Here is a tiny trained network, its code and every weight. The questions are about switching its units off for an input and a target symbol, where a switched-off unit gives its printed mean instead of its output.

import numpy as np


def w(rows, s, z=0):
    codes = np.array(rows[::2]) - 128.0
    scale = np.full(codes.shape[1], s)
    scale[-1] = z or s
    return codes * scale


def f(y):
    return np.maximum(y, 0)


def softmax(a):
    e = np.exp(a - a.max(-1, keepdims=True))
    return e / e.sum(-1, keepdims=True)


def log_softmax(a):
    a = a - a.max(-1, keepdims=True)
    return a - np.log(np.exp(a).sum(-1, keepdims=True))


def net(x, mask):
    ids = ['εηθπφψ'.index(c) for c in x.split()]
    T = len(ids)
    res = E[ids] + P[:T]
    r = res
    for j in range(2):
        rows = slice(3 * j, 3 * j + 3)
        q, k, v = (r @ M[0][rows].T for M in (Q, K, V))
        z = softmax(np.where(np.tri(T) > 0, q @ k.T / 3**0.5, -1e9)) @ v
        o = O[0][rows]
        res = res + np.where(mask[j], z, o[:, -1]) @ o[:, :-1]
    y = f(res @ A[0][:, :-1].T + A[0][:, -1])
    res = res + np.where(mask[2:6], y, B[0][:, -1]) @ B[0][:, :-1]
    return log_softmax(res[-1] @ U[:, :-1].T + U[:, -1])


Q, K, V, O, A, B = {}, {}, {}, {}, {}, {}
E = w([
[81,6,86,119,82,147],'ε',
[170,173,10,72,238,185],'η',
[127,162,160,136,149,145],'θ',
[187,207,66,105,84,138],'π',
[186,147,165,106,131,169],'φ',
[8,43,58,139,122,121],'ψ',
],0.017)
P = w([
[2,201,152,168,119,42],'0',
[32,176,130,68,54,197],'1',
[39,227,139,123,86,139],'2',
[171,197,146,245,189,39],'3',
[115,168,119,196,155,144],'4',
[121,219,90,157,103,237],'5',
],0.0075)
Q[0] = w([
[75,184,120,184,199,120],'h1',
[108,149,91,91,25,77],'h1',
[38,192,123,134,120,222],'h1',
[59,171,164,2,62,195],'h2',
[174,206,108,118,120,76],'h2',
[223,186,9,135,175,182],'h2',
],0.0091)
K[0] = w([
[125,178,102,74,120,104],'h1',
[126,107,193,132,141,104],'h1',
[160,170,80,195,104,95],'h1',
[150,133,131,212,139,3],'h2',
[100,129,118,102,173,113],'h2',
[149,113,101,78,197,150],'h2',
],0.016)
V[0] = w([
[158,151,111,144,38,119],'h1',
[151,96,124,97,11,182],'h1',
[95,150,251,168,116,36],'h1',
[166,207,99,72,134,96],'h2',
[41,55,119,168,98,123],'h2',
[188,111,225,110,115,169],'h2',
],0.012)
O[0] = w([
[179,64,162,220,112,165,145],'h1',
[123,234,101,255,136,70,168],'h1',
[109,60,127,122,35,196,40],'h1',
[174,55,93,94,170,54,115],'h2',
[56,97,146,134,203,168,216],'h2',
[105,244,205,168,68,118,7],'h2',
],0.0098,0.011)
A[0] = w([
[91,194,139,132,128,18,49],'n1',
[81,172,180,138,166,19,199],'n2',
[148,115,83,2,206,29,1],'n3',
[201,114,184,76,198,147,70],'n4',
],0.0076,0.008)
B[0] = w([
[90,96,188,51,159,166,138],'n1',
[172,6,73,23,1,235,169],'n2',
[104,230,34,124,75,166,252],'n3',
[234,195,207,222,20,110,169],'n4',
],0.0062,0.016)
U = w([
[40,230,93,214,88,196,161],'ε',
[53,206,96,59,133,102,45],'η',
[99,146,144,50,52,180,156],'θ',
[176,87,79,123,176,99,128],'π',
[55,209,157,131,15,104,226],'φ',
[126,137,110,19,254,159,1],'ψ',
],0.0051,0.0048)

Each question gives the input, a string of symbols that net reads in full, and the target symbol t.
The units are the heads (3 rows each of Q, K, V and O) and the neurons (one row each of A and B). Each row of codes is followed by its name. A weight is (code - 128) times the scale printed after its matrix; where a second scale follows, it is the last column's (O, A, B and U).
mask holds one flag per unit, heads first, then neurons. A switched-off unit (its flag False) gives its mean, the last column of its rows in O or B, instead of its output. The means were averaged over made-up inputs and are rounded, as every weight is.
A unit's drop is (log p(t) with every unit on - log p(t) with that unit switched off) / (log p(t) with every unit on - log p(t) with every unit switched off).
The circuit of an input: a set's keep is (log p(t) with only the set's units on - log p(t) with every unit switched off) / (log p(t) with every unit on - log p(t) with every unit switched off). Starting from all 6 units, units are removed one at a time, each time the one whose removal leaves the highest keep (on an exact tie, the one counted first), for as long as the keep stays at least 0.8.
units of the circuit, in order: the units of the circuit, biggest drop first
k most important neurons: the k neurons with the biggest drops, biggest first
heads that matter: for each layer, one digit per head in row order, 1 if its drop is at least 0.15 and else 0, layers parted by /
drop of u: that unit's drop, to one decimal
input φ ε θ, target φ: most important neuron => (n2)
input η ε ε π θ, target π: units of the circuit, in order => (n3, h2)
input ε η ψ, target ψ: units of the circuit, in order => (h1, h2, n3)
input ψ ε ε, target ψ: units of the circuit, in order => (h2, n3)
input ψ ε π, target ψ: heads that matter => 01
input ψ ε φ, target ψ: heads that matter => 01
input θ ε θ, target θ: heads that matter => 10
input ε ψ ε η, target η: units of the circuit, in order => (n3, h1, h2)
input ψ η ψ η, target η: units of the circuit, in order => (n3, h1)
input ε ε ε ψ ε θ, target ψ: 2 most important neurons => (n3, n4)
input ε π ε ψ, target π: 2 most important neurons => (n3, n2)
input ψ π ε, target ψ: 2 most important neurons => (n3, n4)
input θ φ ψ, target θ: drop of h1 => 0.5
input η ε ψ, target ψ: units of the circuit, in order => (h1)
input π ψ π θ ε π, target θ: drop of n3 => 0.2
input θ θ ε, target θ: drop of n3 => 0.1
